Known rows:
pofi: [-1.63 -1.09  1.09  1.08  1.02 -0.33 -1.72  0.80 -0.08  0.50 -0.62  0.36
 -1.91 -1.37 -0.69  0.67 -2.45 -0.98 -1.34 -1.32  0.55 -1.59  6.25 -0.65
  0.81 -0.61 -0.20 -3.86]
laklir: [-0.17 -0.35 -0.74  2.08 -2.05 -0.52  0.48  1.35 -0.86  1.07  1.04 -0.47
 -1.34 -0.55  1.16 -0.43  1.36  1.34  4.10 -1.92 -0.34  1.33  5.88  0.63
 -0.87 -1.72  0.09 -0.43]
fabruk: [ 1.15  0.05 -0.96  0.13 -1.49 -0.03 -0.85  0.79 -0.67 -0.68 -0.16  0.18
  1.83 -1.09 -2.67  0.34  0.97  2.40  1.80 -0.34  0.70  1.20  1.02 -0.17
  0.50 -0.63 -2.25 -2.00]
fivas: [-0.19  0.08  0.71  0.63 -2.32 -0.58 -1.41 -0.41  0.57 -1.00 -0.34  0.33
  2.44 -0.70 -1.30  0.82  0.59  1.11  0.63 -1.33  0.45  1.50  0.06  0.39
 -0.15  0.24 -1.32 -2.77]
nekan: [-0.63 -0.30 -0.15  1.36 -2.02 -0.11  1.35 -0.36  0.69  0.13  1.67 -0.12
  0.41 -1.03  0.48 -0.12  0.84  2.63  1.43 -1.40 -0.64  4.34  0.20  1.26
 -1.02 -0.11 -0.53  2.13]
drudin: [-0.01  5.43 -2.08 -0.97  2.42  1.11 -1.03  1.04 -0.33  1.15  1.24 -0.79
  1.73 -1.51 -1.88 -0.91 -0.04 -2.08  1.20  1.44 -0.16 -1.64  0.39 -0.54
  2.11  0.63 -0.43  1.34]
nuplir: [-0.58 -1.65  2.94  0.25  2.44  1.57 -1.05  0.44  0.77 -0.53 -2.19  0.23
 -1.14 -0.83 -1.27  0.75 -2.41 -0.79 -2.32 -0.39  0.51  1.92  0.31  0.11
  1.06 -1.05  0.17 -2.87]
skobi: [ 1.05 -0.53  1.70  0.50 -0.95  0.71 -1.37  0.32  0.43 -1.06 -2.13 -0.07
  1.82  0.00 -1.40  0.59  0.93  0.25  1.59 -0.95  0.64  2.40 -0.65  0.60
  0.07 -1.23 -0.51 -3.57]
genak: [-1.43 -0.97  1.69  0.47  1.56  0.32 -1.36  0.40  0.27 -0.21 -0.81  0.39
 -1.28 -1.13 -1.07  0.67 -2.72 -0.43 -2.37 -0.68  0.45  0.07  3.18 -0.31
  0.80 -0.52 -0.44 -2.60]
plitram: [-1.19  3.07 -0.10 -0.61  2.66  0.12 -1.44  0.73  0.94  0.20  0.60 -0.53
  1.00  0.25  0.60 -1.64 -3.77 -2.63 -1.62  1.65 -0.28 -2.99 -1.02 -0.43
  1.35  0.83  0.35 -3.48]
stipem: [-0.17 -0.03 -0.08  1.09 -1.35  0.08  0.94  0.58 -0.37  0.13  1.30 -0.33
 -0.26 -0.28  0.62 -0.35  0.82  3.09  1.90 -1.00 -0.54  3.59  1.69  0.99
 -1.12 -1.26 -0.69  1.66]
dreru: [ 0.83  1.10 -3.64  0.55 -0.60 -0.74  1.40  0.55 -0.12  1.49  0.76 -0.60
 -0.98  0.86  2.12 -1.07  1.88 -2.97  3.68  0.43 -0.61 -3.96 -0.17 -0.57
 -0.10  0.41  1.72 -0.42]
torul: [ 0.64  1.21 -3.24 -0.14 -0.36 -0.36  1.90 -0.53  0.80  0.67  1.25 -0.43
  0.37  0.77  1.60 -0.93  1.41 -1.71  1.65  1.10 -0.80 -1.83 -4.43 -0.11
 -0.27  1.39  1.17  1.40]
drusku: [ 0.57 -2.86 -0.14  0.20 -1.55 -0.53  1.44 -0.49 -0.56  0.08  0.23  0.43
 -1.18  0.22  0.56  0.29  0.74  2.26  0.10 -0.45  0.01  1.12  0.70  0.12
 -1.03 -0.12 -0.06  1.78]
motus: [-1.38  3.40 -1.51 -0.27  2.98  0.39 -0.93  0.48  1.20  0.17  0.51 -0.44
  0.39 -0.25 -0.09 -0.55 -2.03 -3.46 -1.43  1.25 -0.35 -2.87 -1.65 -0.62
  1.44  0.82  0.24 -1.86]
gefo: [ 0.26  0.02  1.06  0.49 -1.69 -0.24 -1.48  0.07  0.27 -0.98 -0.90  0.15
  2.08 -0.27 -1.32  0.65  0.72  0.90  0.98 -1.12  0.53  1.52  0.32  0.35
 -0.10 -0.48 -1.17 -3.01]
pludu: [ 0.31 -4.58  0.67 -0.44 -0.86 -0.83  1.20 -1.70 -0.06  0.13 -0.65  1.19
 -1.59 -0.32  0.02  1.15 -0.60  0.87 -2.54 -0.30  0.42 -0.76 -0.49 -0.52
 -0.37  1.34  0.47  1.53]
lidres: [ 0.07 -0.19 -2.65 -1.51  0.24 -0.02  1.51  0.10  0.58 -0.46  0.22  0.20
 -0.62  2.84  1.68 -0.34  1.75 -4.32 -2.67  1.47  0.12 -4.56 -2.10 -1.07
 -0.02  1.16  0.76  5.08]
stigri: [ 0.66  1.26 -3.05 -0.20 -0.35 -0.40  1.83 -0.47  0.67  0.67  1.18 -0.41
  0.35  0.87  1.65 -0.90  1.37 -1.76  1.73  1.11 -0.81 -1.90 -4.25 -0.16
 -0.28  1.30  1.12  1.47]
stozok: [-0.45  0.70  4.06 -0.04  1.42  1.59 -2.04  0.21 -0.13  0.09 -1.59 -0.04
  0.51 -1.24 -1.55  0.69 -0.73 -0.55 -0.98 -0.99  0.52  2.73  2.77  0.65
  0.99 -0.85  0.37 -0.10]

Facts:
betus trubobra:a nustem:6 skepak:trelel
bevir trubobra:b nustem:6 skepak:tratro
bimak trubobra:d nustem:139
bolil trubobra:d nustem:139 skepak:flufli
brasorar trubobra:a nustem:139 skepak:kagremul
bremibrus trubobra:b nustem:6 skepak:statrak
briki trubobra:e nustem:6 skepak:klozan
busin trubobra:f nustem:139 skepak:lopir
dagrik trubobra:f nustem:6 skepak:govik
dekler trubobra:b nustem:6 skepak:plalus
destom trubobra:f nustem:139 skepak:drodror
dibri trubobra:d nustem:6 skepak:stoskoska
diguror trubobra:b nustem:139 skepak:pufum
doklam trubobra:e nustem:139 skepak:drudin
dradak trubobra:f nustem:139 skepak:filam
drazol trubobra:f nustem:6
drebromon trubobra:d nustem:6 skepak:sosilem
drekom trubobra:e nustem:6 skepak:torul
dreru trubobra:a nustem:139 skepak:grefu
driklo trubobra:c nustem:139
drodror trubobra:e nustem:6 skepak:gisigrol
drudin trubobra:c nustem:139 skepak:lidren
drusku trubobra:a nustem:6 skepak:lukir
drutrano trubobra:d nustem:6 skepak:stosu
fabruk trubobra:b nustem:6 skepak:flatrem
fadretra trubobra:c nustem:6 skepak:stigri
feflovem trubobra:f nustem:139 skepak:stusker
filam trubobra:a nustem:139 skepak:rumal
fivas trubobra:b nustem:6 skepak:nekan
flanen trubobra:b nustem:6 skepak:klusta
flatrem trubobra:e nustem:6 skepak:busin
flemes trubobra:c nustem:6 skepak:pigu
flepan trubobra:b nustem:139
flepuplan trubobra:a nustem:139 skepak:vaskazir
fleru trubobra:e nustem:6 skepak:drekom
flibik trubobra:e nustem:6
flibrer trubobra:f nustem:6 skepak:lanen
flodur trubobra:b nustem:6 skepak:mastim
flolegu trubobra:e nustem:6
flufli trubobra:b nustem:139 skepak:dagrik
fluskubre trubobra:e nustem:6 skepak:goroklal
fluzuk trubobra:a nustem:139 skepak:trozok
gatram trubobra:e nustem:6 skepak:bevir
gatrum trubobra:a nustem:139 skepak:bremibrus
gefo trubobra:b nustem:6 skepak:matra
gekles trubobra:c nustem:139 skepak:graklenus
genak trubobra:f nustem:6 skepak:ledon
getros trubobra:d nustem:139 skepak:feflovem
gibram trubobra:d nustem:6 skepak:pludu
gisigrol trubobra:c nustem:139 skepak:genak
gopon trubobra:e nustem:139 skepak:muskor
goroklal trubobra:f nustem:139 skepak:lestak
govik trubobra:a nustem:139 skepak:zadek
graklenus trubobra:b nustem:6
gratrur trubobra:e nustem:6 skepak:fivas
grefu trubobra:f nustem:139 skepak:laklir
greme trubobra:e nustem:6 skepak:puskesin
gretra trubobra:d nustem:6 skepak:fadretra
grinol trubobra:d nustem:6 skepak:kludobra
gristak trubobra:a nustem:6 skepak:plutan
gugeplik trubobra:a nustem:6 skepak:levenul
guklum trubobra:e nustem:6 skepak:sustur
gupe trubobra:c nustem:139 skepak:gatram
kabi trubobra:e nustem:139 skepak:pluzibre
kagremul trubobra:c nustem:6 skepak:metrem
kefol trubobra:f nustem:6 skepak:pilur
keledral trubobra:c nustem:6 skepak:plitram
kitrepem trubobra:b nustem:139 skepak:flibrer
klazu trubobra:f nustem:6 skepak:kitrepem
klepa trubobra:e nustem:6 skepak:gefo
kliser trubobra:a nustem:6 skepak:dreru
kloles trubobra:e nustem:6 skepak:pleston
klozam trubobra:f nustem:6 skepak:poklar
klozan trubobra:f nustem:6 skepak:zomaska
kludobra trubobra:d nustem:139 skepak:sketrel
kludrul trubobra:a nustem:6 skepak:lidres
klugo trubobra:d nustem:139
klusta trubobra:e nustem:6 skepak:zonon
kluzus trubobra:c nustem:6 skepak:klepa
laklir trubobra:d nustem:6 skepak:mafu
lanen trubobra:c nustem:139 skepak:tragril
lavodri trubobra:e nustem:139 skepak:zaskek
ledon trubobra:f nustem:139
lestak trubobra:a nustem:6 skepak:zigru
levenul trubobra:b nustem:6 skepak:gekles
libos trubobra:d nustem:6 skepak:brasorar
lidren trubobra:d nustem:6 skepak:stapudrun
lidres trubobra:e nustem:139 skepak:meflune
lopir trubobra:e nustem:6 skepak:vostode
lopo trubobra:f nustem:6 skepak:medur
lukir trubobra:b nustem:6 skepak:gugeplik
mafu trubobra:a nustem:139 skepak:kloles
mastim trubobra:d nustem:6 skepak:seskete
matra trubobra:e nustem:6
medur trubobra:c nustem:139 skepak:pugraklin
meflune trubobra:a nustem:6 skepak:stotrun
metrem trubobra:a nustem:6 skepak:tabrok
mibon trubobra:e nustem:139
motus trubobra:f nustem:139 skepak:tozen
musas trubobra:b nustem:6 skepak:plogrok
muskor trubobra:b nustem:6 skepak:nubrin
mustu trubobra:f nustem:139
nafedrer trubobra:a nustem:6 skepak:klazu
nekan trubobra:d nustem:6 skepak:bolil
netros trubobra:e nustem:6 skepak:flemes
nizuk trubobra:a nustem:6
nubrin trubobra:e nustem:6 skepak:doklam
nuplir trubobra:f nustem:6
pebal trubobra:f nustem:139 skepak:musas
pefam trubobra:b nustem:6
pigu trubobra:d nustem:6 skepak:drebromon
pilur trubobra:d nustem:139 skepak:drutrano
piplan trubobra:c nustem:6 skepak:gretra
plalus trubobra:f nustem:6 skepak:gupe
platir trubobra:d nustem:6 skepak:nuplir
pleston trubobra:c nustem:139 skepak:pofi
plitram trubobra:f nustem:139 skepak:greme
plogrok trubobra:d nustem:6
pludu trubobra:e nustem:6 skepak:lavodri
pluge trubobra:a nustem:139 skepak:rista
plutan trubobra:b nustem:6 skepak:fluzuk
pluzibre trubobra:e nustem:6 skepak:tebi
pofi trubobra:f nustem:6 skepak:destom
poklar trubobra:c nustem:6 skepak:gristak
pufum trubobra:e nustem:6 skepak:pluge
pugraklin trubobra:e nustem:6 skepak:flodur
puskesin trubobra:c nustem:6 skepak:flepuplan
rista trubobra:a nustem:6 skepak:stipem
rumal trubobra:d nustem:6 skepak:stasko
seskete trubobra:b nustem:139 skepak:dradak
setar trubobra:d nustem:6
sketrel trubobra:c nustem:6 skepak:pefam
skobi trubobra:b nustem:6
skodor trubobra:a nustem:6 skepak:briki
sosilem trubobra:a nustem:139
stapudrun trubobra:e nustem:6 skepak:fabruk
stasko trubobra:b nustem:6 skepak:kabi
statrak trubobra:b nustem:6 skepak:gopon
stegra trubobra:b nustem:139 skepak:netros
stigri trubobra:a nustem:139 skepak:gibram
stipem trubobra:d nustem:6 skepak:platir
stoskepir trubobra:e nustem:139 skepak:drusku
stoskoska trubobra:c nustem:139 skepak:fleru
stosu trubobra:a nustem:6 skepak:kliser
stotrun trubobra:f nustem:139 skepak:klozam
stozok trubobra:c nustem:6
stusker trubobra:a nustem:139 skepak:volun
sustur trubobra:f nustem:6 skepak:klugo
tabrok trubobra:d nustem:139 skepak:guklum
tebi trubobra:b nustem:139 skepak:stegra
torul trubobra:a nustem:139 skepak:kluzus
tozen trubobra:a nustem:6 skepak:dibri
tragril trubobra:f nustem:6 skepak:kludrul
tratro trubobra:c nustem:6 skepak:fluskubre
trelel trubobra:b nustem:6 skepak:keledral
trozok trubobra:c nustem:6
tuklar trubobra:a nustem:6 skepak:skodor
vaskazir trubobra:a nustem:6 skepak:dekler
vesi trubobra:a nustem:139
volun trubobra:a nustem:139 skepak:nafedrer
vostode trubobra:e nustem:6 skepak:flanen
zadek trubobra:d nustem:6 skepak:grinol
zaskek trubobra:d nustem:6 skepak:pebal
zibu trubobra:b nustem:6 skepak:libos
zigru trubobra:a nustem:6 skepak:flolegu
zomaska trubobra:f nustem:6 skepak:gatrum
zonon trubobra:e nustem:6

Rows:
No name comes twice in this set of rows, the named rows included.
[-0.83 -0.48 -0.37  1.57 -2.34 -0.16  1.49 -0.79  1.22  0.21  1.71  0.03
  0.75 -1.40  0.56  0.03  0.78  2.53  1.38 -1.50 -0.72  4.61 -0.70  1.39
 -0.95  0.39 -0.41  2.09] => zadek
[ 0.58 -3.00 -0.32  0.78 -1.89 -0.83  1.10 -0.04 -0.88  0.71  0.02  0.35
 -1.91 -0.01  0.87  0.26  0.98  1.15  1.60 -1.09  0.12 -0.27  3.12 -0.10
 -0.91 -0.43  0.53  0.54] => stosu
[-2.06  3.52 -1.80 -0.67  2.38  0.75 -0.81  1.40  1.40 -0.82  0.79 -0.39
  0.42  1.43  0.46 -0.52 -0.84 -4.65 -3.32  1.05 -0.04 -3.15 -0.15 -0.67
  1.15  0.27 -0.42  1.40] => stotrun
[-0.48  1.35  0.33  1.01  0.27 -0.31  0.22 -0.20 -1.12 -0.25  1.06 -0.53
 -0.92  0.05  0.51  0.67  1.60  3.73  1.69 -0.69 -0.88  3.46  0.09  1.00
 -1.69 -1.85 -0.73  0.56] => mastim
[ 0.81 -0.98  1.27  1.16 -0.54  1.38  1.11  0.75  0.18  0.00 -0.57 -0.53
 -0.40 -0.10  0.42 -0.43  1.19  1.77  2.70 -0.87 -0.40  5.20 -0.48  1.45
 -0.72 -2.04  0.37  1.01] => plogrok
[-0.11  2.15  1.35  0.25  0.76 -0.93 -2.59 -0.97 -1.19 -1.45 -0.99 -0.15
  1.07  0.23 -1.52  2.03  1.67  2.26  0.49 -0.62  0.06  0.82 -1.28  0.15
 -1.08 -1.30 -1.42 -4.43] => stasko
[ 0.36  1.43 -3.23 -0.51 -0.47 -0.06  1.81  0.35  0.48  0.07  1.18 -0.45
  0.10  2.10  1.94 -0.96  2.20 -2.39  0.72  1.14 -0.56 -2.13 -2.82 -0.24
 -0.47  0.60  0.69  3.72] => volun
[-0.57  3.26 -2.69 -0.52  3.02  0.70 -0.38  1.11  0.63  0.44  0.87 -0.44
  0.22 -0.89 -1.14 -0.87 -1.88 -2.67 -0.72  1.87 -0.23 -2.86 -1.68 -0.96
  2.00  0.60 -0.42 -1.62] => busin
[ 0.22  0.07  1.09  0.28 -2.01 -0.62 -1.88  0.20 -0.12 -1.01 -0.49  0.14
  2.37 -0.03 -0.93  0.17 -0.04  1.58  0.77 -0.85  0.58  0.99  1.39  0.33
 -0.20 -0.44 -1.35 -3.36] => trelel
[ 0.66 -2.93  0.24  0.12 -1.56 -0.48  1.36 -0.39 -0.60  0.09  0.00  0.37
 -1.09  0.22  0.73  0.01  0.40  2.29  0.24 -0.32 -0.01  1.19  0.45  0.13
 -1.00 -0.19  0.05  1.61] => betus
[ 0.95 -0.31 -1.82  0.72 -1.18  0.54  1.76  1.28 -1.01  0.49  1.72 -0.34
 -0.45 -1.21 -0.87 -0.70  1.23  4.29  3.07 -0.15 -0.36  3.88  1.57  0.57
 -0.31 -1.41 -1.62  2.68] => lidren
[-0.67 -0.36 -0.31  1.45 -2.09 -0.12  1.47 -0.63  0.97  0.13  1.66 -0.09
  0.57 -1.28  0.56  0.05  0.83  2.59  1.46 -1.46 -0.71  4.45 -0.46  1.33
 -1.00  0.12 -0.45  2.32] => grinol
[ 0.55 -4.61  0.24  0.43 -1.24 -1.15  0.56 -0.39 -1.03  1.08 -1.20  0.91
 -3.07 -0.32  0.52  0.84 -0.10 -0.65 -0.02 -1.07  0.68 -3.28  4.64 -1.07
 -0.20  0.22  1.19 -0.90] => kloles
[-1.17  1.28  3.77 -0.36  0.35  0.16 -2.54  0.11 -0.66  0.22 -0.01  0.06
  1.11 -1.22 -0.89 -0.03 -2.43  1.12 -1.68 -0.84  0.47  1.40  4.99  0.46
  0.54 -0.13 -0.43 -0.33] => keledral

Now the same nodes, written a new way:
Known rows:
nubrin: [-0.29 -1.34 -0.88 -1.63  0.05  0.34 -0.03 -3.19 -0.50  0.09  0.00 -1.75
  0.53]
vesi: [ 2.86  0.49 -0.01 -0.07  0.44  1.20 -0.04 -0.83  1.34  2.73  2.65  0.03
  1.44]
kluzus: [-4.00  0.22  0.30  1.81  0.43  0.89  0.23 -2.31 -1.37  0.49  0.83 -1.65
  1.09]
torul: [ 3.35 -0.72 -1.02 -1.17  0.88  2.46  0.31  0.45  0.93  2.50  2.40  0.19
  0.98]
drekom: [-0.29 -0.96 -0.78  0.68  0.39 -0.87  0.18 -2.72 -1.34  0.17 -0.09 -1.76
 -0.10]
fleru: [-0.36 -0.98 -0.71  0.61  0.42 -0.87  0.14 -2.75 -1.32  0.17 -0.04 -1.78
 -0.12]
medur: [ 0.12  0.46 -0.01  1.93 -0.71  4.82  1.51 -1.68  0.37  0.76  3.11 -1.71
  0.70]
pilur: [ 1.91 -0.95 -0.56  0.67 -0.26  3.93  1.26 -0.68  0.27  1.26  3.17 -0.47
  1.15]
flodur: [-1.75 -0.83 -0.70  0.72  1.10 -2.79  0.45  0.65  0.51 -0.07  0.93 -2.38
 -1.50]
klozam: [-0.31  0.03  0.41  1.56  1.49  0.09 -0.75  0.36  0.11  1.33 -1.91 -0.30
 -0.64]
netros: [ 0.16  0.30 -0.56  0.79  0.84 -0.87  0.50 -3.15 -1.17 -0.15 -0.12 -2.07
 -0.43]
plutan: [-1.96 -2.34 -0.62  1.32  0.88 -2.84  0.09  1.36  0.55  0.26  0.84 -2.42
 -1.04]
pluge: [ 3.31 -0.68 -1.06 -1.26  0.85  2.51  0.32  0.46  1.08  2.52  2.43  0.15
  0.98]
kitrepem: [ 2.08 -3.11 -0.72  2.40 -0.36  1.07  1.18  2.76  2.41  0.73  3.05 -2.64
 -1.12]
levenul: [-2.09 -1.91 -0.83  0.69  0.74 -2.79  0.20  1.02  0.39  0.19  0.94 -2.06
 -1.27]
zonon: [-0.82  0.21  0.33  1.66 -0.05 -2.17 -0.27 -4.25 -0.88  0.42  0.21 -1.91
  0.38]
stozok: [-4.49  1.34  1.36  2.84  0.00 -0.35 -0.15 -3.63 -0.96  0.75  1.08 -1.84
  1.49]
flepan: [ 1.28 -0.96 -0.20  1.94 -0.94 -0.21  1.00  0.49  2.54  0.74  3.46 -2.04
 -1.14]
bimak: [ 1.44  0.27  0.64  1.46 -0.57  2.51  1.01 -1.89  0.66  1.55  3.43 -0.85
  1.53]
nizuk: [-0.99  0.70  0.38 -0.45  1.73 -2.75 -1.22 -1.58 -0.39  2.40  0.41 -0.23
  1.63]

Rows:
No name comes twice in this set of rows, the named rows included.
[ 3.46 -1.11 -0.83 -0.58  0.95  2.38  0.23  0.92  1.15  2.60  2.31 -0.21
  1.11] => stusker
[-0.30 -1.13 -0.76 -0.18  0.25 -0.52  0.13 -2.89 -1.05  0.16 -0.06 -1.75
  0.16] => briki
[-0.30 -1.08 -0.36 -0.49  2.26 -1.59 -0.99  0.25 -0.49  2.32  0.08 -0.44
  1.48] => gristak
[ 3.55 -1.28 -0.76 -0.34  1.00  2.40  0.19  0.99  1.22  2.63  2.29 -0.30
  1.19] => volun
[ 3.94 -2.30 -0.54  2.53 -0.67  2.93  1.17 -0.98  0.82  0.76  2.04 -2.41
  0.15] => lidres
[ 3.04  0.64 -0.92  1.04 -0.14  4.38  0.27  0.05  1.17  1.38  0.42  1.18
 -1.45] => destom
[-4.38  1.32  1.46  3.13  0.01 -0.42 -0.20 -3.64 -0.91  0.79  1.07 -1.98
  1.64] => trozok
[-2.02 -2.09 -0.91 -0.01  0.60 -2.42  0.13  0.76  0.74  0.15  1.01 -2.17
 -1.08] => flanen
[-0.58  1.18  0.95  3.11 -1.29  3.44  1.03 -2.92  0.67  1.10  3.33 -1.67
  1.25] => driklo
[-0.75 -0.48 -0.67 -1.73  2.04 -1.96 -0.65 -0.11 -1.07  2.36  0.25  0.05
  0.98] => lestak
[ 0.35 -1.20  0.50  3.67 -0.68  4.84  1.13 -0.55  0.77  1.08  2.94 -2.42
  1.32] => lanen
[ 3.93  1.09 -0.79 -1.09  1.48  2.44  0.71 -0.05  1.14  2.11  2.39 -0.37
  0.58] => filam
[-0.73  0.98 -0.13  0.53  1.21  0.20 -0.72 -0.64 -0.28  1.09 -1.80  0.56
 -1.06] => genak
[-0.20 -0.07 -0.38  2.49 -0.98  4.88  1.14 -1.82  0.13  0.77  3.11 -1.10
  0.74] => gisigrol

